[ -28   21  -91 -159   31   76 -148  -81  -68   69  -39  176  124  223
 -216 -162  -42  159  129  -84  133 -179  -44 -369  148 -239  -76   40
  -29  331   69   10 -267 -116  151   82 -212] : 31
[   5 -223 -168   23   58  -61 -296 -112   71  126 -261  -17   62   64
 -160 -331   24   55   70 -124  168 -353  -77 -461  147 -220  -99  105
  -47  303  306   48  -54  -81  157   21 -220] : 25
[  23   79  107   44   36  -33  320    9   12 -251  174  195 -175  -19
   88  355 -159 -226   33   43 -114   -3  160  309 -184   16 -199 -172
  -67 -325  -64   24  -21  226   54  155   20] : 23
[-140  -18 -120   81  119   91 -164  -98   68  150   16  -11  -60  110
 -125 -361  -72    7  -84  -63  228  -18  -42 -258  143 -225  -45  128
  -13  194   25  -34   43   51  126   21  122] : 29
[   0  233   98   50  125   97  237  -45   54  -52  278  175 -140  -34
  -60  150 -225 -190  -92  124  125  147  169  184 -150  -87  -90  -90
  -19 -242 -135  -14  111  262   69   96  227] : 29
[-107 -151 -167   23   63   48 -204  -60   37   69 -169   22   32  157
 -155 -274 -100   73   36 -150  194 -187 -123 -254  185 -177   -7  144
  -68  323  144  -66  -85  -69  144   47  -99] : 27
[  76  -31  -50 -112    9   35  179 -146   34  -61  131  161 -125  402
 -158  -11  -71 -167   76  114  -18  -78  159  129  -92  -89 -224 -139
  -27 -191  -68  -64   18   30  280  141   -2] : 27
[-104  -87  -69  -57   70  103 -167  -85   32   12 -117   72  -15  124
 -167 -122 -119   21  -42 -105  205 -232  -90 -354   90 -198  -63   67
  -99  233  159   62  -45   69  155   79 -130] : 22
[   3  -35    3  303   80 -110   90   57   14   31   38  -27   -7 -273
  265  -84    9 -109   62  -78 -108  151   66  308  132   77   16  117
   10  -64  -74 -120    1  -25 -129  -63  175] : 31
[ 100  -72    8  -16   -9 -110  108  -30  -43   26  -41  -18  -11   37
  -14  -15  114  -94  149   91  -90 -137   37   22  117   75  -49  -35
  -41  -18   64  -20   24 -153   -4  -13 -106] : 11
[-121   93   34   48   53   59  225  -63   30  -63  161   52 -309  174
  -82  -22  -66 -179  -94  163   -4   70  106   86  -23  -19 -182 -118
  -16 -209 -115  -19  215  173   72   59  202] : 15
[  75  105  114  205  103  -83  269   24   67 -108  187  102 -115 -275
  177  223 -129 -259  -13   52  -53  114  193  354 -148   38 -104  -74
  -18 -339  -67   -8   91  224  -45   53  175] : 27
[-102  111   71 -127   41  213  163  -20  -98 -102  264  215   30  208
   71  159 -168  -49   -1  -96    7  156    8  191   63  -60    5   32
  -85   11 -274  -57 -234   56   99  120   51] : 30
[ -12  -50 -196 -182  -23  -45  -89 -104  -21   84 -193   28  -78  439
 -508 -277   21  118  190  149  176 -384  -74 -449  150 -176 -134  -82
  -32  306  253  -46    5 -220  196   84 -258] : 10
[ -29  141  137  -19   54   40  197   14  -32 -131   79  180 -101 -103
  -22  251 -134  -98  -26   67    1  -20   76    7  -49    6  -91 -106
  -60 -107  -23   71   14  173  -34   63  -17] : 16
[  51  -98   42    1   36  -18  -23  -74  -24  118  -34  -62   32  -50
   59 -125  133  -93   15   24  -19  -88    5 -130  174   31   -1   68
  -48   44   41   49   67  -86  -12  -73  -40] : 13
[  20  194  112  160   94  -64  328    1   32   38  291   22 -159 -149
  129   24   10 -238  -58  185  -56  275  193  303  -33   69  -79  -79
   50 -332 -232  -63  187  131  -97  -15  324] : 3
[ 188   78  107   81   97 -104   95  -31   46   -1   73  139   63 -318
   74  157  -52 -153   50   35   17  -63  173   12 -114  -55  -98  -55
  -11 -165   83   93  -11  126  -16   27  -34] : 28
[  10   43  -65  224  128  -54  -53  -78   89  191   36  -44  -91 -111
  -56 -338   20  -77  -25   78  114   43  106  -88   79 -127  -85   61
   58   -5   42  -47  180   39   15  -55  213] : 32
[   3  -14  188   89   76  168  327   30  -14 -153  260   82    4 -110
  372  359 -207 -323 -101  -91  -80  285   63  695   -1  211  158  100
 -147 -301 -316 -118   21  157  -16   29  245] : 26
[  85    3   68  -63    4  -74  104  -43  -33  -56  -39  138  -32  -22
  -49  104   33  -66   94   76  -82 -177   98 -130    0   -6 -167 -119
  -28  -58   85   89  -28   10   21   34 -172] : 15
[  45 -117   27  -18  -27  -38  191  -64  -52    2   88  -47  -81  187
  121  -39  151 -185   88   77 -193    7   65  218  136  132  -72  -18
  -48 -148 -121  -61   54 -132   40  -16   25] : 12
[ -57 -135  -35  170   36  -77   -6   99  -52   89 -126 -149  112 -194
  186 -124   50   -9   92 -129   -5   29 -160  141  345  152  227  232
  -74  229    4 -152  -45 -229 -182 -104   12] : 7
[ 121 -274  -66    6   48  -34 -202 -127   56  131 -202  -31  139   -7
    7 -207   66  -69   51 -107   70 -267  -19 -220  136  -72  -15  130
  -77  146  204   39   -3 -100  132  -33 -173] : 24
[  29   36  101  -47  -12  -11  292   -9  -61 -140  104  125 -120   90
   37  215  -20 -158   72  107 -156   -3  108  220   -7  106 -118 -130
  -53 -202 -101  -14   10   25   13   60  -20] : 14
[  78 -215  -82   22   46  -35 -106 -134   83   75 -154   -8  -16   99
  -89 -196   18 -107   27  -12   69 -246   30 -164   59  -87 -108   34
  -57   39  180   12   93  -21  172   11  -97] : 23
[  84  -22    4    5   29  -84   79  -32  -26  116   23  -36   52  -13
    9 -105  107  -79   97   73   -9  -25   29    3  151   41   17   32
  -13   21  -13  -51   21 -150  -28  -40  -11] : 6
[ 138  -23   95 -104   -9   20  217  -64  -88  -69  217  183  107  120
  217  171   41 -155  134  -39 -219   79  150  309   17   50  -86  -31
  -41 -183 -226  -28 -220  -65   91   60  -48] : 30
[ -77  -83 -200  182   58  -74  -28   -1   83   13 -170   27 -120  114
 -208 -251 -147   23   95  -11  128 -114  -19    9  101  -95  -70   43
   -4  144  139 -187   58  -52   90   47   32] : 29
[  66   12   43   20    2 -136  194   10    8 -209  -51  207 -126  -46
  -46  247  -88  -99  130   51 -115 -203  134   32 -129  -16 -254 -198
  -35 -159  126   60  -54  113   39  121 -178] : 20
[  59 -108 -100  132   43 -195  -83  -30   24  207 -143  -83   62 -106
    2 -358  185   16  118   11   -7  -86   11 -186  222  -24  -42   82
   55  148   99  -60   20 -197  -60  -95  -34] : 3
[  -1  124  -43  185   86 -146  176   -9  101  -90   93  121 -239  -55
 -101   10 -126 -132   51  110   24  -35  178   74 -158 -128 -270 -160
   40 -208   70  -19   90  191   54  115  103] : 28
[  23  -41  103  336  113  -79  139   93   41  -34   70  -25   35 -481
  414  124  -76 -211  -26 -141  -80  190   55  433   65  146  104  154
  -51 -160  -84  -69   25  102 -183  -65  200] : 28
[ -91  -51  -36  139   89   34   42  -30   66  -29   53   13 -112   13
   51  -66 -123 -137  -56  -69   73   19   10  108   37  -63  -51   63
  -59  -38  -22  -56   53  118   72   54  126] : 26
[ 115  106   96  177   59  -67  399    6   35 -106  246  125 -145  -81
  156  195 -101 -285   51  141 -156  218  253  596 -125  126 -106 -109
   11 -432 -206 -135  116  119   -6   42  253] : 30
[  32 -156  -63   38   29 -104 -107  -43   37  -28 -225   71    3  -45
  -73  -63  -11   -3   97  -76   24 -313   -7 -261   54 -101 -144   -7
  -54  129  255   65  -60   -9   72   42 -234] : 21
[ 107  -67  -13 -122   47   43 -191 -107  -59  165  -46  106  264   12
  -23 -166   70   76  107 -114   74 -149  -10 -323  184 -153    9  125
  -34  267   63   58 -231 -155   91  -18 -202] : 31
[  -6   -8   17   40   71   19   13  -12  -21  145   11 -101   45  -73
    3 -120   28  -71    0   32  117    8  -70  -21  213   42  149  130
  -65  119   -3  -56   88 -101  -64  -65   65] : 8
[  19    3  -16  110  102   -7   56  -83   91   34   89   40 -107  -10
  -19  -90  -76 -166  -44   39   85   -7  111   30  -42 -101 -119   -8
  -14 -126   10   -7  119  133  101   43  127] : 27
[ 113   57  165 -154  -25  -13  250   -1 -122 -123  110  165   48   -7
   84  329   24 -114  132   59 -162  -65   83  116   14  102  -60 -110
  -82 -122  -71   66 -140  -36  -22   54 -172] : 13
[ -54  -14  -60  -41   23  -39  -56   43  -75   70 -110   14  122   -1
  -87  -99    6  111  134  -69   98 -126 -140 -206  250  -40   87  100
  -54  329   79  -55 -166 -195  -56    2 -165] : 6
[ -93 -149 -140  306   95  -66  -66    7   95   87 -113  -98  -73  -90
   62 -308  -59  -61    2  -99   71   30  -33  115  181  -18   22  175
   -9   97   52 -169  106  -31  -10  -47  170] : 29
[ -62  -24 -102  -95   -9   67  154  -76  -18   14   25  -16 -184  465
 -289 -141  -44  -81   69  181   78  -73  -21   75  127    8  -36  -51
  -62   28  -36 -167  147 -127  161   64   47] : 10
[  31  -79    4  -83  -14  -52    9  -13  -94   29  -62   -3   76   52
    3  -21  106    2  151  -20  -47 -163  -59 -125  199   23    4   35
  -71  158   67   14 -124 -186  -15   -2 -197] : 11

[  51   94    4  130  -91   93   31   -9  250 -219 -135 -148 -149  193
 -111  189   28 -189  163  -95  -27  -55  -84   89  182 -187  -77  179
    9 -145 -123    3 -230 -197  113   39   19] : 14
[ -44  -71   20   87 -190   67  -58  -11  199 -119 -189 -217 -220  131
  -77  165    7 -266  133 -132   62  -75 -115  -35  151   30  -50  216
  -64 -114   95  114 -121 -139   51   71   22] : 17
[ 172   57  -12  237  181  -31 -190   71   92   42 -110  104 -152  -32
  143    8 -281 -159  -13  -90 -265  -59 -206   43  150 -142   88   33
  -92  -51 -122 -234  147   -2   60  -19   73] : 5
[ 119 -113  -36  -49 -207  156  -42  -56   10   11   31 -180  -97  119
 -200   98  234   -2  187   20  -33  -18   37   90   -1 -146 -217   90
    8  -39  112  141 -140  -82  169   71   74] : 7
[ 179 -357   16   17 -207  195  115  100 -207 -124  -68 -224   28   62
 -155  -89  217  241  197  -73  180   -4  -21 -196   12 -182 -105   58
   70   52  320  -12   75   62  298   79  -31] : 22
[ 153 -351   53  -49 -153  165   67   30 -144    5  -43 -192    6   69
 -106  -57  251   78  222 -147  223  -68   63 -179   14  -47  -52   33
   50   81  249  102   58   91  157   17   47] : 20
[ 154 -275  125  -22  -48  119  -45  -31  -38  176  221  -13   76   50
 -138   11  277   41  173 -145  -10 -137  181   -6  -37   26  -77  -55
  -15  164  107  193   22  180  -49   -6  152] : 15
[ 195 -227   59  -54   24  114 -170  -53 -166  301  279  107   86  -31
  -84  -47  165  210   56   52 -163  -94  121   -2 -113  -56 -148 -100
  -36  145   95   64   85  183   -1    5  125] : 7
[  31  129   35  147   22   77 -153  -57  180  -37    5   43  -92  103
  -63  177  -90  -57   11   49 -178  -64 -105   53   99 -150 -118  112
  -64 -145 -131  -66 -176 -124   23   60   -3] : 12
[  88 -282  163  -56  249  -38 -210  -29  -43  399  201  212   36  -60
  182  -74  -66  -82    1 -157  -39 -283   93 -187   26  271  156  -83
  -93  257  -74   62  242  287 -344 -146  200] : 16
[ 106 -401   75  147 -159  103 -103  144 -211   57   62  -38   39  -91
  -82 -119   16  277   -5  -59  -61  -39 -106 -222  -43   -8  -70   14
  -79  130  432  -39  264  216  145  122  -36] : 21
[  13 -348   64 -299 -206  151  -30 -121 -102  215  288  -93   51  123
 -203   37  378  193  138  100   70 -169  207  -71 -101  110 -252   44
   15  198  122  326 -119   83 -117    1  132] : 14
[ -36 -234  -12 -309 -282  180    0 -125  -67   73  238 -145    7  191
 -260  100  338  277  111  258   22 -117  119  -37  -77  -22 -358  141
   44   96   69  259 -257  -75  -20   52   54] : 12
[ -28 -119  186  152  102  -33 -492  -90   43  467  307  310   -6 -152
   40   74 -176  -21 -197   -3 -351 -179  -27  -47  -88  267  -60  -62
 -278   92  132   78  162  248 -303   66   94] : 12
[  67 -132 -128  -37 -261   69  -31  -19   14 -176 -460 -362 -362  150
  -76   64   46 -185  147   46  100   56 -257    9  105 -148 -177  227
  -41 -149  157   22  -24 -239  279   97   78] : 1
[ 241 -352   25 -258   51  110   -2  -18 -257  299  364   89  158   21
  -50 -148  267  338  112   84  -85 -168  204  -47 -101  -57 -116 -110
   72  322  -26   76  110  225  -59 -109  183] : 7
[ 100 -266 -107 -185 -289  147   86   52 -143  -58  156 -173  -19  126
 -222  -31  238  359  105  222 -124  -35  -15   24  -32 -200 -294  128
   76  144  124   70  -71  -51  181   60   37] : 6
[  92  202  162  353  371  -35 -449  -75  191  278   81  370  -46 -100
  163  131 -372 -208 -147  -86 -358 -127 -121   18   78   -2   85  -67
 -218 -131 -190 -201   77   95 -179    7   56] : 11
[ 181   27  -50  208  122  -26 -143   70   50  -38 -299    3 -223  -10
  150  -22 -270 -174   -2  -75 -170  -13 -284   15  162 -186   63   64
  -80  -87  -73 -264  166  -59  159   -7   62] : 3
[  66  -29   77  116  193  -22 -346  -26   18  299  200  273  -27  -89
  104   25 -238   34 -144   64 -347 -145  -89  -31    9   47  -14  -25
 -158   57  -70 -108  131  129 -171   -4   77] : 8
[  79  -62   64   44  197   12  -71   37   51   49   73  145    6   58
  101   -3 -151   54   -8    5 -137 -174  -69 -104  127  -51   56   45
  -11   86 -229 -141   44   44 -132  -82   63] : 15
[ 226 -188   63   97  205  -16 -281    7  -97  341   44  159  -62 -122
  146  -93 -116  -91   -3 -117 -190 -111  -41  -34   -1   41   79 -109
 -127  116   43  -72  311  217  -56  -52  183] : 4
[   4   57   81  288  -57   90 -223  -20  160  -44  -81    3 -107   39
  -98  174 -109  -82  -12  -38 -156   -4 -163   -3   67 -101 -113  110
 -134 -191  105  -48  -91  -67   92  152  -52] : 16
[ 221 -366   27  -11 -111  153  179  123 -153 -100  -28 -188   46   81
  -92 -115  230  145  249 -177  170  -69   48 -157   65 -142    5   26
  104  149  173   13  109  108  199  -18   54] : 20
[ -98  119  119  317  187 -122 -433   -3  268  176  -18  261 -189  -87
  196  145 -503 -267 -238  -54 -358 -166 -284  -59  148  183   96  105
 -273  -83  -97 -147  108   26 -262   40   13] : 14
[   0   61  134  259   90   27 -334  -80  204  141  -48   95 -133   -6
   23  182 -172 -278  -21 -130 -138  -94 -102  -21   79   73    5   56
 -188 -155   23    5  -21    6  -94   74   43] : 15
[ -53  -81    1   18 -316  152  -55  -36   93 -114   42 -166  -88  149
 -264  171  150  116   60  125  -89  -20  -72   33    7 -110 -304  192
  -40  -73  157  132 -233 -138  121  160  -40] : 14
[ 249 -290    0  -41 -175  158  -78  -50 -168  152  -33 -184  -65   25
 -170  -31  327   11  218  -86   42   19   80   52  -92 -120 -181  -48
  -21   42  297  159   80   85  235   67  154] : 3
[-179    7  -78   29 -544  168 -228 -143  214 -113 -104 -364 -333  170
 -363  360  149 -168   95  173  -79   65 -146  130   -1  -16 -437  336
 -145 -311  351  313 -378 -339  198  298  -51] : 8
[ 110 -262   54  -63 -161  215   26  -32 -132    0   32 -143   56  110
 -189    8  282  217  172   18  143  -36   71 -139  -42 -131 -187   45
   52   18  194   99  -81   29  163   63    4] : 18
[  71  316   54  330   36 -125 -261  -48  255  120 -364  178 -238 -121
  279   31 -414 -379 -239 -268 -213  -66 -374   87  153  -62   80   14
 -227 -127  -41 -298   81  -20  103  -29  -85] : 5
[ -29 -117  -21 -167 -189   80   56  -51  139  -72   23 -191 -135  213
 -119  136  161  -83  167   23   49 -154   20   12  111   12 -139  204
   31   43  -81  188 -215 -143  -51  -16   91] : 13
[ 159  -87  -13   37 -249  228 -172 -162  -27   64 -167 -271 -169   94
 -258  160  314 -148  247  -32   98  101   36   94  -71 -178 -283   51
  -54 -238  313  200 -159 -120  326  168   73] : 4
[ 175   62  161  374  255  -16 -295   24  166  190  154  273    4  -83
   60   78 -200 -168  -30 -218 -358 -116  -39   94   76  -34  101  -92
 -167    4  -87 -117  141  177 -110   14  112] : 12
[  85 -225  103  -66  -71  146 -111  -70  -84  193  281   48  101   53
 -172   34  226  231   62   72  -89 -113  126  -36  -93  -18 -206  -23
  -30  125   99  144  -50  126  -49   45   80] : 14
[   9   93  -48  -10 -118  117 -162 -137  124   -3 -146 -131 -211  131
  -86  191    9 -151   85   97  -18  -16 -101   44   65 -128 -200  169
  -49 -228  -14   37 -237 -230  128   76    3] : 7
[ -26  -88  -23 -173 -170  170    2  -81  -16  -48  143  -74    7  193
 -204  107  168  305   49  293  -53  -77    0  -45  -11 -160 -319  160
   51   -3  -50   64 -275 -142   39   60  -24] : 13
[ 152 -100  -94  -50  -82   72   44   38   22  -84 -101 -166 -158  124
  -35   15   57  -56  168   -5  -44  -52  -75   51  119 -177  -68  126
   49    9  -57  -22  -32 -113  154  -22   97] : 5
[  22   45    7   93 -126  112  -76  -39  163 -104   22  -78  -98  145
 -168  185   42  -16   81   57 -137  -42  -69   83   80 -162 -190  151
  -35 -118  -33   30 -216 -150   82   96    5] : 12
[ 110  -10   52   83  111   39 -227  -52   59  191  116  118  -53    1
   16   70  -71  -65   13  -15 -204 -108  -19   33   36  -35  -39    1
  -89   -5  -72  -26   15   45  -57   -5   96] : 8
[  99 -406   58  -75 -141   84   52   82 -102   61  100 -119   16   46
  -72  -81  188   99  152 -134   65 -145   60 -137   21   67  -21   43
   16  230  187  137  126  157   -5  -20  104] : 18
[ 186 -202   41  -36  136    8 -219  -36 -102  338   76  103  -55  -65
  107  -71  -20  -61   34  -68 -112 -133   16  -43  -11   61   25  -72
  -83  131   18    2  209  173  -78  -72  181] : 5
[ 359 -514   21 -237  136   66   -4   30 -425  311  104   40   91  -32
   50 -298  237  310  122   25   19 -116  105 -132 -109  -72  -37 -181
   48  368   73  -18  382  310   26 -127  269] : 1
[ 164 -204   67  171   88  -78 -335   24   14  339  -40   67 -192 -148
  142  -35 -148 -344   15 -266 -195 -117  -83   24   37  187  125  -56
 -211   97  172   39  351  212  -84  -13  220] : 4

[-138 -128   60 -277 -144   -6 -361  249 -170 -225  121   38 -227 -278
 -408  101  103 -391   -3  -74  131    4 -125 -174 -434 -270  132  211
 -454   -5 -128   -3 -119 -221  417 -254    8] : 17
[-358  -51  -15  332 -111 -167 -285  258  155 -255  -14 -116 -109  138
  -64  226  664 -205 -381 -189  -52   34 -192  -55 -312 -345  102 -131
 -328 -251  252 -278 -294 -404  244 -323  240] : 6
[-161 -225 -290  184  -42  -47 -242  187 -130 -157  113  -68  -14 -118
  111  360   87  -41 -473 -265   65 -123 -181  -57  -71 -322  -29  234
  -94   40  301  -77 -208 -314 -184 -358  403] : 8
[  13  -23 -189  430 -106  -69  -85 -282   28   39  201   63  115   37
  168  306  348   47 -497 -213 -103  -27    0 -113  298 -301  -36 -291
  -16 -119  206 -253    0 -310 -366 -428   59] : 21
[-222 -146   35  315  226  145 -503  319 -114  -36  361 -147  243   23
   38  355  289 -234 -382   46 -116  191  158 -289 -270 -206   69 -387
 -269    7  415 -493 -139 -248 -102 -467  191] : 13
[ 373 -339 -319  -88  306  243   26  185 -272  253  137  233  239 -271
  475   32 -770  285   28  -15 -222   -9   39 -181   89  100 -123  159
  426  446  -11   37  458  248 -500  -15   61] : 17
[ 124  -48  109  107  224  160  104  255  134  163   -7  195  114  146
  297 -209  -61  199  324  165 -483  223  128 -118 -121  151    7 -377
  220   17 -178 -193  491  280   76   78 -315] : 19
[ -90 -217   44  284  -39 -212 -401  422  118 -216  225  -34  -72 -163
  -21  293  479  -10 -335 -420 -194 -101 -252  -69 -341 -459 -137 -306
 -222 -325  290 -245  -73 -338   40 -372  271] : 12
[ -86 -222   20  209 -176 -319 -140  260  238 -266 -153  -35 -336  -68
 -243  -19  507  -99  -99 -260  -82  169 -397 -115 -472 -425  -60  -75
 -359 -279   54 -161   48 -350  378 -143   53] : 20
[ 436 -136 -185  462  313  162  115  -10  117  402   99  269  409  186
  667   71 -257  251 -225   33 -660  255  333 -318  121   67    9 -668
  315   27  -65 -265  632   41 -374   75 -316] : 21
[ -31 -186  -78  440  458  283 -107  230  -28  207  162  -67  389  207
  442   80  -81  159  -96  281 -319  388  215 -270  -16  107  -37 -390
  214  258  369 -509  275  121 -401 -221   35] : 17
[-206  -73  -43 -299   73  200  -78  193 -353  -46  240   67   28 -242
   76    6 -108  173  241    5  158 -285 -135  165  184   81  -78  366
  307  344  139  -13 -112  317 -314 -392  302] : 10
[ -79 -268  -86  188   65  -39 -484  421  -70 -135  203  -64   41 -135
  -29  368  177 -284 -473 -213 -120   72  -36 -277 -485 -369   68 -168
 -386  -98  229 -236 -112 -419  113 -288  223] : 10
[ -34  -99 -297  390  149    1 -148  -18  -20  118   17   59  277  112
  424  245  187  -29 -556 -102 -101   -2  -18 -158   78  -93  136 -177
  114  151  309 -314 -100 -242 -368 -264  287] : 3
[ 115  -36 -206   50 -119   -6  -66 -372 -219  123  231  186  100 -180
   48  184  118  -59 -325 -158   72 -127    1 -124  320 -175   48  -92
   25  113   33 -117   -7 -183 -394 -403   29] : 22
[ -18   58   53  154 -102 -264   23  296  405 -104 -301  249 -163  153
  201 -136  493   11  -19 -274 -367 -110 -264   60 -326 -128  153 -229
    6 -328 -237  -36   97 -120  471  143  -61] : 2
[ -39 -217 -299 -100   50  123  -61  174 -300  -39  194   67   48 -267
  269  201 -324  242 -104 -190   70 -296 -165   89  204  -80 -149  447
  310  290  185   92  -27  105 -446 -310  383] : 10
[-147  -75  -95   74  283  128    9  133 -117  150  -43   67  225   88
  334 -144  128  112   71  173  -20   46  -88  -13   53  224   98  -47
  352  407  249 -332  -24  227 -341 -212  254] : 4
[  27   92   28  -11  353  195   89   97  -23  312  -68  287  344  170
  502 -281   67  120  229  241 -245   -1   89  -21   94  418  226 -309
  490  361  -37 -302  172  399 -222  -12  -22] : 2
[-454 -198  -79 -114 -114 -203 -149  312  -62 -341 -276 -150 -350  -95
 -313 -124  475 -218   34  -57  378   33 -545   51 -438 -189   90  509
 -236  179  237 -137 -393 -173  288 -260  454] : 5
[-233 -122   26  112 -259 -316 -105   -1   94 -255 -119  -70 -347  -66
 -407  -72  717 -201  -69 -168  187  130 -413  -63 -283 -370   11    2
 -372 -148  120 -237 -159 -341  263 -325  113] : 22
[-189 -311 -235   61 -104 -111 -306  400  -80 -307    8 -111 -206 -175
 -101  305   60 -186 -379 -281   74  -30 -268 -111 -416 -415   -6  371
 -334  -47  178   14 -190 -398  192 -230  349] : 9
[  75  -28 -118 -364   94  169  191  243 -117   98 -167  325   -8  -61
  318 -248 -382  142  367   62 -169 -177  -62   87  -28  272  141  333
  379  302 -364  214  228  374   88  173  -56] : 4
[ -86  -96 -140  -55  233  -19  -69   36 -167  134 -135  124  166  -67
  214 -193  205  -51  -17   77  192  -31 -261  -56  -32  176  177   65
  272  497  242 -325 -151  106 -308 -217  365] : 1
[-497   73 -166 -269 -238 -168 -114 -106 -167 -299 -270  -14 -277  -98
 -277  -78  494 -347  -97  -39  654 -235 -492  132  -50  -89  268  759
 -133  311  119  -35 -633 -171  205 -350  472] : 0
[-186 -173   62  113 -165 -274 -231  151   77 -248   -9  -63 -273 -156
 -336    3  608 -143  -82 -217  116   71 -406  -76 -326 -389  -54  -49
 -325 -143  190 -253 -128 -299  186 -364  181] : 19
[  64  -92 -148  380  196    2  109  388  345   67 -320  153   99  354
  553  -56    8  112 -123   -2 -560  205   20 -131 -318   39  153 -236
  145  -99 -118 -119  328  -36  251  291 -114] : 3
[-240  -95  -50  337   -8 -202 -291  207  147 -141  -99  -57  -18  116
    5  143  653 -262 -422 -154  -38   99 -209 -148 -372 -270  178 -234
 -284 -119  269 -369 -253 -412  167 -262  260] : 4
[ -20 -146 -164 -162  326  461   31  386 -277  112  134   92  212   -2
  426   25 -685  201  234  264 -221   35  231  -59   26  269   12  313
  362  413  -57   47  278  405 -176  -12    2] : 11
[ 152  148  -93  298   77  235  235 -251   71  296  104  257  282  321
  464   38  -26  144  -74  159 -476  135  417 -134  364  136  133 -471
  254  -41 -238 -154  403  105 -178  -24 -438] : 23
[-286   36  168 -474 -229   76 -206  410 -137 -326  121  103 -327 -218
 -317   23   73 -169  317 -108   47 -274 -131  138 -294 -140   85  416
 -220 -114 -305  235 -140   73  555 -180  -14] : 11
[  41  -29   16  235  233  161   71   -8   -1  214  123  119  241  120
  324  -99   99  238  119  164 -266  162   98  -92  195  130  -37 -383
  318  162  122 -356  287  229 -355 -216  -90] : 20
[-157  190  -10  178  -22  130   94  179  231  -18 -116  182   44  364
  372   41  158   48  -18   30 -421  -45  158   56   -3   63  216 -109
  108 -195 -258    5  100   48  316   70 -201] : 4
[ 119  -92  -78 -352  296  350   24  339 -246  217  -21  286  196  -42
  327 -172 -546  -32  305  259 -244   30  209 -135 -190  352  244  120
  258  426 -312   55  289  368   62  163 -139] : 6
[ 205 -258 -266 -151  193  180   59    1 -315  188   99  174  139 -266
  256  -56 -490  206   94   40   22  -13  -73 -112  176   97  -88  245
  359  496   49  -29  266  230 -496 -168  118] : 19
[-396 -119  101  252 -132 -169 -304  515  200 -398   32 -174 -261   50
 -173  196  595  -94 -151 -232 -111   25 -266   18 -461 -411  -55  -27
 -360 -371  214 -187 -193 -305  420 -289  212] : 11
[   5 -100   39  339   79    5  -38  236  255   -3 -128   25  -19  264
   72  -34  219 -135  -59  111 -418  447  113 -300 -422 -125  132 -405
 -262 -196 -115 -274  321 -184  400   77 -320] : 21
[-163  -66 -128  352  179 -140 -204   57   79   42 -138    7  183  136
  225   26  557 -176 -401  -22   38  104 -194 -165 -170  -59  213 -251
    2  164  374 -495 -227 -240 -143 -253  335] : 1
[ -19  -76 -133   75 -169 -177 -148  250  153 -154 -139  163 -158  -12
   72  148  219 -175 -307 -321 -196 -123 -175  -66 -346 -289  168   32
 -221 -235 -175   76  -37 -338  382    8   50] : 4
[ 234  -98 -246  544  213  126  313  -51  215  277 -102  145  252  374
  628   -6 -139  302 -154  114 -581  348  251 -208  157   75   -6 -430
  308   -6  -54 -217  571   40 -240  134 -305] : 23
[ 175 -102  189  132  339  215 -109  560  148  152  149  199  212   96
  381  -60 -154  160  241   88 -678  182  239 -185 -335  104    2 -564
  153 -104 -164 -210  533  247  156  106 -300] : 15
[ 127 -148 -281 -197  153  170   70   89 -291  171   74  256  174 -206
  426   -2 -416  237   33  -73  -48 -275  -75   51  231  156   -3  277
  481  426   -7   83  119  264 -461 -124  223] : 6
[-152  151  122 -356 -321   33   12  -62  -69 -162    3  196 -305  -80
 -340 -107  198 -217  283   11   56  -99  -42   38  -55  -88  177  226
 -225  -92 -454  155  -11   12  486 -145 -287] : 21
[ -66 -181  -27  429   82  -75 -368  125   44  -35  210  -77  119   -7
   11  272  423 -142 -437 -122 -125  201  -41 -281 -207 -337  -11 -436
 -259 -101  364 -463  -31 -370 -130 -418  141] : 18
